Below is a small trained network, with its code and all its weights. Each question gives an input and a target symbol and asks what happens when units are switched off, that is, made to give their printed mean instead of their output.

import numpy as np


def w(rows, s, z=0):
    codes = np.array(rows[::2]) - 128.0
    scale = np.full(codes.shape[1], s)
    scale[-1] = z or s
    return codes * scale


def f(y):
    return y / 2 * (1 + np.tanh(0.7978845608 * (y + 0.044715 * y**3)))


def softmax(a):
    e = np.exp(a - a.max(-1, keepdims=True))
    return e / e.sum(-1, keepdims=True)


def log_softmax(a):
    a = a - a.max(-1, keepdims=True)
    return a - np.log(np.exp(a).sum(-1, keepdims=True))


def net(x, mask):
    ids = ['εζλπστφω'.index(c) for c in x.split()]
    T = len(ids)
    res = E[ids] + P[:T]
    r = res
    for j in range(2):
        rows = slice(2 * j, 2 * j + 2)
        q, k, v = (r @ M[0][rows].T for M in (Q, K, V))
        z = softmax(np.where(np.tri(T) > 0, q @ k.T / 2**0.5, -1e9)) @ v
        o = O[0][rows]
        res = res + np.where(mask[j], z, o[:, -1]) @ o[:, :-1]
    y = f(res @ A[0][:, :-1].T + A[0][:, -1])
    res = res + np.where(mask[2:26], y, B[0][:, -1]) @ B[0][:, :-1]
    return log_softmax(res[-1] @ U[:, :-1].T + U[:, -1])


Q, K, V, O, A, B = {}, {}, {}, {}, {}, {}
E = w([
[130,184,69],'ε',
[162,202,2],'ζ',
[84,161,119],'λ',
[138,211,131],'π',
[80,164,173],'σ',
[180,236,97],'τ',
[219,247,4],'φ',
[114,193,161],'ω',
],0.0075)
P = w([
[84,120,86],'0',
[210,26,148],'1',
[111,154,112],'2',
[187,100,86],'3',
[109,186,120],'4',
[172,127,6],'5',
],0.014)
Q[0] = w([
[134,128,125],'H1',
[112,123,117],'H1',
[2,106,192],'H2',
[47,175,167],'H2',
],0.029)
K[0] = w([
[126,123,122],'H1',
[141,131,135],'H1',
[144,2,117],'H2',
[181,83,82],'H2',
],0.039)
V[0] = w([
[161,27,90],'H1',
[235,210,233],'H1',
[123,202,238],'H2',
[8,94,203],'H2',
],0.015)
O[0] = w([
[213,149,121,122],'H1',
[63,73,247,110],'H1',
[192,113,211,124],'H2',
[191,215,196,1],'H2',
],0.015,0.0085)
A[0] = w([
[99,141,165,152],'N1',
[25,218,119,108],'N2',
[112,154,140,180],'N3',
[138,110,159,106],'N4',
[129,108,163,143],'N5',
[203,149,214,2],'N6',
[111,147,141,154],'N7',
[87,119,179,38],'N8',
[172,118,137,74],'N9',
[120,125,119,84],'N10',
[135,147,127,157],'N11',
[211,45,147,114],'N12',
[119,119,135,107],'N13',
[127,136,158,55],'N14',
[129,141,130,146],'N15',
[121,140,144,79],'N16',
[137,110,159,107],'N17',
[191,43,122,50],'N18',
[80,211,115,93],'N19',
[123,118,117,69],'N20',
[132,119,149,59],'N21',
[116,127,173,132],'N22',
[130,115,153,100],'N23',
[248,106,189,155],'N24',
],0.015,0.0091)
B[0] = w([
[87,155,129,125],'N1',
[165,134,127,254],'N2',
[104,109,79,136],'N3',
[115,141,179,122],'N4',
[103,157,138,130],'N5',
[252,119,90,169],'N6',
[108,119,106,124],'N7',
[147,118,154,125],'N8',
[162,135,176,140],'N9',
[130,131,151,138],'N10',
[140,120,110,146],'N11',
[191,160,160,216],'N12',
[121,140,143,124],'N13',
[141,114,153,118],'N14',
[131,111,110,131],'N15',
[127,110,168,112],'N16',
[108,136,170,122],'N17',
[95,86,177,201],'N18',
[112,101,159,183],'N19',
[128,131,157,141],'N20',
[133,121,176,114],'N21',
[121,143,126,123],'N22',
[110,144,156,117],'N23',
[26,148,132,221],'N24',
],0.044,0.0083)
U = w([
[252,84,57,221],'ε',
[120,111,78,226],'ζ',
[82,165,98,155],'λ',
[89,135,191,108],'π',
[220,190,134,27],'σ',
[225,86,231,138],'τ',
[94,18,174,3],'φ',
[161,164,179,80],'ω',
],0.0046,0.0043)

Each question gives the input, a string of symbols that net reads in full, and the target symbol t.
The units are the heads (2 rows each of Q, K, V and O) and the neurons (one row each of A and B). Each row of codes is followed by its name. A weight is (code - 128) times the scale printed after its matrix; where a second scale follows, it is the last column's (O, A, B and U).
mask holds one flag per unit, heads first, then neurons. A switched-off unit (its flag False) gives its mean, the last column of its rows in O or B, instead of its output. The means were averaged over made-up inputs and are rounded, as every weight is.
A unit's drop is (log p(t) with every unit on - log p(t) with that unit switched off) / (log p(t) with every unit on - log p(t) with every unit switched off).
The circuit of an input: a set's keep is (log p(t) with only the set's units on - log p(t) with every unit switched off) / (log p(t) with every unit on - log p(t) with every unit switched off). Starting from the 12 units with the biggest drops (on a tie, the unit counted first), units are removed one at a time, each time the one whose removal leaves the highest keep (on an exact tie, the one counted first), for as long as the keep stays at least 0.8.
circuit, biggest first: the units of the circuit, biggest drop first
most important unit: the unit with the biggest drop
k most important neurons: the k neurons with the biggest drops, biggest first
which heads matter: for each layer, one digit per head in row order, 1 if its drop is at least 0.15 and else 0, layers parted by /
input π τ φ ω, target φ: which heads matter	01
input τ τ λ, target ε: which heads matter	01
input ε σ φ τ τ ζ, target τ: most important unit	H2
input φ φ π, target ε: circuit, biggest first	[N2; H2]
input τ τ φ π λ ω, target λ: which heads matter	01
input φ τ π τ σ τ, target σ: circuit, biggest first	[N6; H2; N24; N12]
input φ φ τ ζ σ λ, target σ: circuit, biggest first	[N6; H2; N24; N12]
input τ σ π φ, target π: circuit, biggest first	[H2; N24; N18]
input τ ω ω ω, target ω: 2 most important neurons	[N24; N6]
input τ σ φ λ, target φ: circuit, biggest first	[H2; N18]
input φ τ σ ω τ τ, target τ: 3 most important neurons	[N12; N18; N24]
input σ λ π, target ε: 2 most important neurons	[N24; N2]
input τ τ τ φ σ ε, target σ: 3 most important neurons	[N6; N24; N12]
input λ τ σ τ, target σ: 4 most important neurons	[N6; N24; N12; N9]
input τ τ τ σ ω τ, target ω: circuit, biggest first	[N24; H2; N6; N12]
input τ τ σ τ ω, target ε: circuit, biggest first	[N24]
input ε φ σ π, target σ: circuit, biggest first	[N6; N24; H2; N12]
input τ τ φ τ τ τ, target τ: 2 most important neurons	[N12; N24]
input σ τ π τ ω ε, target ω: circuit, biggest first	[N24; H2; N6; N12]
input τ φ π λ, target π: circuit, biggest first	[H2; N24; H1; N6]
input σ σ σ φ τ σ, target τ: which heads matter	01
input π τ σ λ σ σ, target σ: which heads matter	01
input τ τ φ τ ε, target ε: 3 most important neurons	[N24; N2; N18]
input τ σ σ τ ζ, target ε: which heads matter	00
input φ ω λ λ, target λ: which heads matter	01
input φ φ ε φ τ ε, target τ: which heads matter	01
input τ φ τ ζ ω σ, target ω: 4 most important neurons	[N24; N6; N12; N9]
input τ φ τ ω, target τ: 2 most important neurons	[N12; N24]
